Here is a tiny trained network, its code and every weight. The questions are about switching its units off for an input and a class, where a switched-off unit gives its printed mean instead of its output.

import numpy as np


def w(rows, s, z=0):
    codes = np.array(rows[::2]) - 128.0
    scale = np.full(codes.shape[1], s)
    scale[-1] = z or s
    return codes * scale


def f(y):
    return y / 2 * (1 + np.tanh(0.7978845608 * (y + 0.044715 * y**3)))


def log_softmax(a):
    a = a - a.max(-1, keepdims=True)
    return a - np.log(np.exp(a).sum(-1, keepdims=True))


def net(x, mask):
    res = np.array(x, float).reshape(1, 8) / 4 @ E
    y = f(res @ A[0][:, :-1].T + A[0][:, -1])
    res = res + np.where(mask, y, B[0][:, -1]) @ B[0][:, :-1]
    return log_softmax(res[-1] @ U[:, :-1].T + U[:, -1])


A, B = {}, {}
E = w([
[150,97,117,132,156,106,139,100,157,80],'x0',
[118,129,152,152,123,120,118,131,82,160],'x1',
[107,166,77,95,90,87,109,149,160,128],'x2',
[105,129,171,105,100,121,115,113,139,216],'x3',
[110,179,120,84,134,61,78,142,101,72],'x4',
[115,132,140,116,142,102,93,106,144,147],'x5',
[109,169,148,159,94,116,123,137,68,100],'x6',
[181,94,106,154,172,104,83,251,120,118],'x7',
],0.011)
A[0] = w([
[112,188,92,136,106,105,120,186,33,57,171],'N1',
[97,144,180,110,113,127,134,46,116,122,182],'N2',
[164,169,79,147,178,112,129,212,144,79,254],'N3',
[59,187,78,42,91,111,83,96,182,205,190],'N4',
[126,93,163,168,92,218,230,59,117,161,202],'N5',
[137,151,190,98,161,83,139,96,93,2,171],'N6',
[162,42,40,146,175,131,104,184,202,101,190],'N7',
[122,86,226,169,145,133,77,189,108,205,202],'N8',
[133,135,198,166,132,136,62,180,60,180,206],'N9',
[176,43,84,143,148,113,149,140,201,104,171],'N10',
[134,156,180,130,133,158,194,59,92,75,244],'N11',
],0.0076,0.0031)
B[0] = w([
[121,129,75,243,57,134,58,201,65,78,218],'N1',
[69,124,135,91,152,91,111,91,161,179,204],'N2',
[200,82,86,143,101,170,104,179,149,76,232],'N3',
[141,211,176,72,60,59,162,97,155,110,243],'N4',
[79,45,220,210,135,187,228,55,142,143,255],'N5',
[94,94,84,147,161,83,32,124,148,155,203],'N6',
[254,130,130,104,197,160,165,173,180,78,238],'N7',
[162,116,72,27,161,193,178,110,30,202,201],'N8',
[102,145,66,99,115,169,152,157,30,173,195],'N9',
[167,111,137,102,150,167,150,119,175,108,203],'N10',
[72,77,132,143,124,125,82,109,176,136,211],'N11',
],0.0076,0.0096)
U = w([
[95,245,173,60,53,45,154,97,189,112,239],'0',
[62,44,228,197,140,159,217,55,181,158,224],'1',
[54,99,88,120,223,72,22,98,176,115,43],'2',
[134,133,78,235,79,116,72,231,80,35,159],'3',
[125,131,91,53,163,153,168,159,42,243,2],'4',
[245,100,113,95,254,145,159,192,242,58,156],'5',
],0.0075,0.00039)

Each question gives the input, the list of numbers given to net, and the class t.
The units are the neurons (one row each of A and B). Each row of codes is followed by its name. A weight is (code - 128) times the scale printed after its matrix; where a second scale follows, it is the last column's (A, B and U).
mask holds one flag per neuron, in row order. A switched-off neuron (its flag False) gives its mean, the last column of its row in B, instead of its output. The means were averaged over made-up inputs and are rounded, as every weight is.
A unit's drop is (log p(t) with every unit on - log p(t) with that unit switched off) / (log p(t) with every unit on - log p(t) with every unit switched off).
The circuit of an input: a set's keep is (log p(t) with only the set's units on - log p(t) with every unit switched off) / (log p(t) with every unit on - log p(t) with every unit switched off). Starting from all 11 units, units are removed one at a time, each time the one whose removal leaves the highest keep (on an exact tie, the one counted first), for as long as the keep stays at least 0.8.
units of the circuit, in order: the units of the circuit, biggest drop first
k most important neurons: the k neurons with the biggest drops, biggest first
drop of u: that unit's drop, to one decimal
input [4,-1,-2,1,8,-2,0,7], class 3: units of the circuit, in order => N1
input [5,-1,-5,8,2,4,0,0], class 4: units of the circuit, in order => N8; N5
input [2,8,-5,-6,3,8,-4,-3], class 2: units of the circuit, in order => N5; N6
input [-2,6,-6,5,-1,-1,7,-1], class 4: 2 most important neurons => N8; N9
input [-5,-2,6,6,-8,4,-7,-1], class 0: 2 most important neurons => N4; N11
input [5,-3,-1,-3,6,7,-2,-8], class 2: 2 most important neurons => N6; N11
input [2,2,-2,-4,4,6,-6,-8], class 2: 4 most important neurons => N6; N11; N2; N5
input [2,-4,3,-3,1,8,8,-6], class 2: 4 most important neurons => N6; N11; N2; N1
input [-3,-8,8,8,-6,2,-2,-1], class 0: drop of N4 => 0.4
input [-6,7,0,4,-7,1,-8,1], class 4: drop of N9 => 0.3
input [-4,2,2,-4,6,1,-4,2], class 3: drop of N5 => 0.0
input [-8,5,-7,-1,8,6,-4,7], class 4: drop of N9 => 0.2
